Below is a small trained network, with its code and all its weights. Each question gives an input and a target symbol and asks what happens when units are switched off, that is, made to give their printed mean instead of their output.

import numpy as np


def w(rows, s, z=0):
    codes = np.array(rows[::2]) - 128.0
    scale = np.full(codes.shape[1], s)
    scale[-1] = z or s
    return codes * scale


def f(y):
    return y / 2 * (1 + np.tanh(0.7978845608 * (y + 0.044715 * y**3)))


def softmax(a):
    e = np.exp(a - a.max(-1, keepdims=True))
    return e / e.sum(-1, keepdims=True)


def log_softmax(a):
    a = a - a.max(-1, keepdims=True)
    return a - np.log(np.exp(a).sum(-1, keepdims=True))


def net(x, mask):
    ids = ['βγζηθλμξπστφψω'.index(c) for c in x.split()]
    T = len(ids)
    res = E[ids] + P[:T]
    r = res
    for j in range(3):
        rows = slice(3 * j, 3 * j + 3)
        q, k, v = (r @ M[0][rows].T for M in (Q, K, V))
        z = softmax(np.where(np.tri(T) > 0, q @ k.T / 3**0.5, -1e9)) @ v
        o = O[0][rows]
        res = res + np.where(mask[j], z, o[:, -1]) @ o[:, :-1]
    y = f(res @ A[0][:, :-1].T + A[0][:, -1])
    res = res + np.where(mask[3:11], y, B[0][:, -1]) @ B[0][:, :-1]
    return log_softmax(res[-1] @ U[:, :-1].T + U[:, -1])


Q, K, V, O, A, B = {}, {}, {}, {}, {}, {}
E = w([
[120,95,107],'β',
[112,34,170],'γ',
[211,165,2],'ζ',
[22,242,66],'η',
[183,68,83],'θ',
[56,178,155],'λ',
[136,7,128],'μ',
[74,105,168],'ξ',
[123,86,110],'π',
[118,99,97],'σ',
[34,74,74],'τ',
[115,110,107],'φ',
[115,96,108],'ψ',
[129,107,99],'ω',
],0.0072)
P = w([
[129,143,159],'0',
[112,134,143],'1',
[102,133,134],'2',
[91,129,111],'3',
[75,132,100],'4',
[69,122,89],'5',
[60,123,84],'6',
[57,127,70],'7',
[48,119,61],'8',
[37,113,52],'9',
[30,113,43],'10',
[7,115,32],'11',
[6,107,23],'12',
[3,110,23],'13',
],0.0032)
Q[0] = w([
[126,158,157],'head 0',
[105,68,67],'head 0',
[252,72,100],'head 0',
[129,141,148],'head 1',
[96,57,107],'head 1',
[106,68,87],'head 1',
[19,98,52],'head 2',
[219,163,185],'head 2',
[216,97,202],'head 2',
],0.026)
K[0] = w([
[92,129,171],'head 0',
[167,115,45],'head 0',
[254,165,118],'head 0',
[141,127,137],'head 1',
[55,133,105],'head 1',
[53,131,98],'head 1',
[83,108,43],'head 2',
[178,146,223],'head 2',
[134,97,197],'head 2',
],0.027)
V[0] = w([
[173,157,84],'head 0',
[140,98,114],'head 0',
[141,217,140],'head 0',
[121,89,97],'head 1',
[116,86,254],'head 1',
[140,85,84],'head 1',
[3,86,151],'head 2',
[137,49,126],'head 2',
[12,63,146],'head 2',
],0.0083)
O[0] = w([
[42,88,40,179],'head 0',
[126,94,108,120],'head 0',
[42,160,87,146],'head 0',
[143,182,141,154],'head 1',
[1,82,22,2],'head 1',
[175,196,143,121],'head 1',
[238,199,222,108],'head 2',
[100,80,190,34],'head 2',
[220,170,245,90],'head 2',
],0.0074,0.0013)
A[0] = w([
[162,97,156,66],'neuron 0',
[152,178,168,219],'neuron 1',
[102,47,205,171],'neuron 2',
[134,160,78,254],'neuron 3',
[184,6,123,134],'neuron 4',
[39,128,223,216],'neuron 5',
[80,195,131,106],'neuron 6',
[104,51,177,126],'neuron 7',
],0.019,0.0018)
B[0] = w([
[99,141,183,135],'neuron 0',
[74,167,181,226],'neuron 1',
[112,30,189,178],'neuron 2',
[166,91,113,247],'neuron 3',
[236,208,110,188],'neuron 4',
[88,111,5,254],'neuron 5',
[172,184,171,219],'neuron 6',
[149,54,169,160],'neuron 7',
],0.028,0.0046)
U = w([
[125,128,162,121],'β',
[114,40,182,74],'γ',
[181,72,12,215],'ζ',
[144,227,189,177],'η',
[245,214,115,2],'θ',
[36,237,25,101],'λ',
[194,101,197,79],'μ',
[3,26,116,69],'ξ',
[128,124,155,109],'π',
[128,135,158,103],'σ',
[59,132,219,183],'τ',
[111,128,160,148],'φ',
[115,124,157,104],'ψ',
[124,139,151,94],'ω',
],0.0041,0.0052)

Each question gives the input, a string of symbols that net reads in full, and the target symbol t.
The units are the heads (3 rows each of Q, K, V and O) and the neurons (one row each of A and B). Each row of codes is followed by its name. A weight is (code - 128) times the scale printed after its matrix; where a second scale follows, it is the last column's (O, A, B and U).
mask holds one flag per unit, heads first, then neurons. A switched-off unit (its flag False) gives its mean, the last column of its rows in O or B, instead of its output. The means were averaged over made-up inputs and are rounded, as every weight is.
A unit's drop is (log p(t) with every unit on - log p(t) with that unit switched off) / (log p(t) with every unit on - log p(t) with every unit switched off).
The circuit of an input: a set's keep is (log p(t) with only the set's units on - log p(t) with every unit switched off) / (log p(t) with every unit on - log p(t) with every unit switched off). Starting from all 11 units, units are removed one at a time, each time the one whose removal leaves the highest keep (on an exact tie, the one counted first), for as long as the keep stays at least 0.8.
units of the circuit, in order: the units of the circuit, biggest drop first
top k neurons: the k neurons with the biggest drops, biggest first
heads that matter: for each layer, one digit per head in row order, 1 if its drop is at least 0.15 and else 0, layers parted by /
drop when u is switched off: that unit's drop, to one decimal
input λ ξ ξ τ θ σ, target τ: heads that matter : 001
input θ τ λ τ μ θ ξ, target τ: top 3 neurons : neuron 1; neuron 0; neuron 3
input λ λ λ λ θ ζ μ μ λ γ θ ω τ ξ, target τ: units of the circuit, in order : head 2; neuron 1; neuron 2
input ζ λ μ ψ ζ ζ θ λ μ η φ θ λ, target η: heads that matter : 011
input π λ γ λ μ η τ θ λ ζ λ η, target η: units of the circuit, in order : head 2; neuron 6; neuron 1
input ζ σ ζ ζ λ ξ ζ ζ λ β γ τ τ μ, target τ: units of the circuit, in order : head 2; neuron 1; neuron 0
input π θ μ θ, target θ: heads that matter : 100
input θ λ ξ ζ λ ξ ω λ θ λ λ λ, target λ: units of the circuit, in order : neuron 5; neuron 2
input η λ τ γ γ, target τ: units of the circuit, in order : head 2; neuron 1; neuron 0; neuron 2
input τ λ π ζ ψ λ ζ β π λ λ, target λ: units of the circuit, in order : neuron 2; neuron 5
input λ λ θ λ θ, target θ: units of the circuit, in order : neuron 4; head 0
input λ ξ σ μ γ λ γ, target γ: top 3 neurons : neuron 2; neuron 7; neuron 6
input ξ ψ θ σ λ τ π σ θ λ ξ λ λ θ, target η: top neuron : neuron 4
input λ ψ ζ θ τ λ ξ θ λ ξ, target ξ: heads that matter : 001
input λ λ μ, target μ: heads that matter : 100
input ψ λ ξ ζ λ λ, target ζ: drop when neuron 1 is switched off : 0.7
input φ φ β φ θ λ λ λ φ γ θ μ μ, target μ: drop when neuron 4 is switched off : 0.8
input γ λ γ, target γ: drop when head 2 is switched off : 0.3
input λ τ π λ η θ τ μ γ, target τ: drop when neuron 2 is switched off : 0.3
